Below are the code and all the weights of a small trained network. Each question names an input and a class and asks about switching units off, where a switched-off unit gives its printed mean instead of its output.

import numpy as np


def w(rows, s, z=0):
    codes = np.array(rows[::2]) - 128.0
    scale = np.full(codes.shape[1], s)
    scale[-1] = z or s
    return codes * scale


def f(y):
    return np.maximum(y, 0)


def log_softmax(a):
    a = a - a.max(-1, keepdims=True)
    return a - np.log(np.exp(a).sum(-1, keepdims=True))


def net(x, mask):
    res = np.array(x, float).reshape(1, 3) / 4 @ E
    y = f(res @ A[0][:, :-1].T + A[0][:, -1])
    res = res + np.where(mask, y, B[0][:, -1]) @ B[0][:, :-1]
    return log_softmax(res[-1] @ U[:, :-1].T + U[:, -1])


A, B = {}, {}
E = w([
[19,163,168,136,127,112,213,96,63],'x0',
[103,6,172,106,177,107,119,192,156],'x1',
[113,93,132,136,118,222,96,20,140],'x2',
],0.012)
A[0] = w([
[121,254,111,144,54,86,60,143,66,3],'n1',
[148,199,63,231,59,107,91,100,165,28],'n2',
[219,145,64,39,94,102,39,147,232,54],'n3',
[126,217,82,87,130,69,138,204,93,118],'n4',
[110,73,146,81,165,166,111,158,167,141],'n5',
[156,138,90,152,94,30,139,175,133,10],'n6',
[195,129,151,104,130,95,167,141,93,52],'n7',
],0.0084,0.0027)
B[0] = w([
[18,105,160,118,191,47,46,106,122,213],'n1',
[174,98,146,140,231,82,15,132,100,207],'n2',
[2,171,164,68,27,144,146,221,73,248],'n3',
[163,151,136,13,40,232,59,137,141,214],'n4',
[242,173,167,60,175,92,88,68,68,183],'n5',
[251,150,126,182,148,180,94,27,42,181],'n6',
[180,119,110,157,80,179,67,173,69,152],'n7',
],0.0095,0.012)
U = w([
[167,115,153,110,199,43,91,168,109,129],'0',
[180,151,98,114,119,250,120,87,101,117],'1',
[44,147,152,90,68,112,176,169,108,129],'2',
[148,170,95,92,137,132,131,149,166,253],'3',
[162,97,76,174,151,119,190,169,168,48],'4',
],0.013,0.0046)

Each question gives the input, the list of numbers given to net, and the class t.
The units are the neurons (one row each of A and B). Each row of codes is followed by its name. A weight is (code - 128) times the scale printed after its matrix; where a second scale follows, it is the last column's (A, B and U).
mask holds one flag per neuron, in row order. A switched-off neuron (its flag False) gives its mean, the last column of its row in B, instead of its output. The means were averaged over made-up inputs and are rounded, as every weight is.
A unit's drop is (log p(t) with every unit on - log p(t) with that unit switched off) / (log p(t) with every unit on - log p(t) with every unit switched off).
The circuit of an input: a set's keep is (log p(t) with only the set's units on - log p(t) with every unit switched off) / (log p(t) with every unit on - log p(t) with every unit switched off). Starting from all 7 units, units are removed one at a time, each time the one whose removal leaves the highest keep (on an exact tie, the one counted first), for as long as the keep stays at least 0.8.
circuit, biggest first: the units of the circuit, biggest drop first
most important unit: the unit with the biggest drop
k most important neurons: the k neurons with the biggest drops, biggest first
drop of u: that unit's drop, to one decimal
input [-7,-3,-5], class 2: most important unit : n3
input [-1,1,-2], class 3: circuit, biggest first : n3; n2; n1; n6
input [-4,-3,3], class 2: circuit, biggest first : n3; n6
input [-1,2,-1], class 3: 3 most important neurons : n2; n1; n3
input [5,6,4], class 0: 2 most important neurons : n3; n4
input [2,-1,-6], class 1: circuit, biggest first : n4; n6
input [2,-7,7], class 0: circuit, biggest first : n2; n4; n1
input [2,2,-2], class 3: circuit, biggest first : n3; n2; n1
input [-8,-3,7], class 2: 3 most important neurons : n3; n6; n4
input [0,1,3], class 3: 2 most important neurons : n6; n3
input [2,7,-8], class 1: circuit, biggest first : n4; n6; n1
input [-4,2,2], class 2: 4 most important neurons : n3; n2; n6; n4
input [3,-1,2], class 3: circuit, biggest first : n3; n6; n4; n1
input [-6,2,-8], class 1: most important unit : n6
input [0,0,-2], class 3: circuit, biggest first : n3; n2; n5
input [3,2,3], class 3: 2 most important neurons : n3; n6
input [0,-8,-5], class 0: 2 most important neurons : n1; n2
input [8,8,3], class 0: 3 most important neurons : n3; n5; n4
input [-2,-2,-6], class 1: 2 most important neurons : n6; n4
input [2,-3,-1], class 3: circuit, biggest first : n3; n5; n6
input [0,0,-3], class 3: circuit, biggest first : n3; n2
input [4,-2,-7], class 1: 3 most important neurons : n4; n6; n3
input [-4,0,2], class 2: most important neuron : n3
input [1,-8,-1], class 0: 2 most important neurons : n1; n2
input [5,6,1], class 0: 2 most important neurons : n3; n5
input [3,1,-2], class 3: 2 most important neurons : n3; n1
input [-7,2,3], class 2: drop of n3 : 0.8
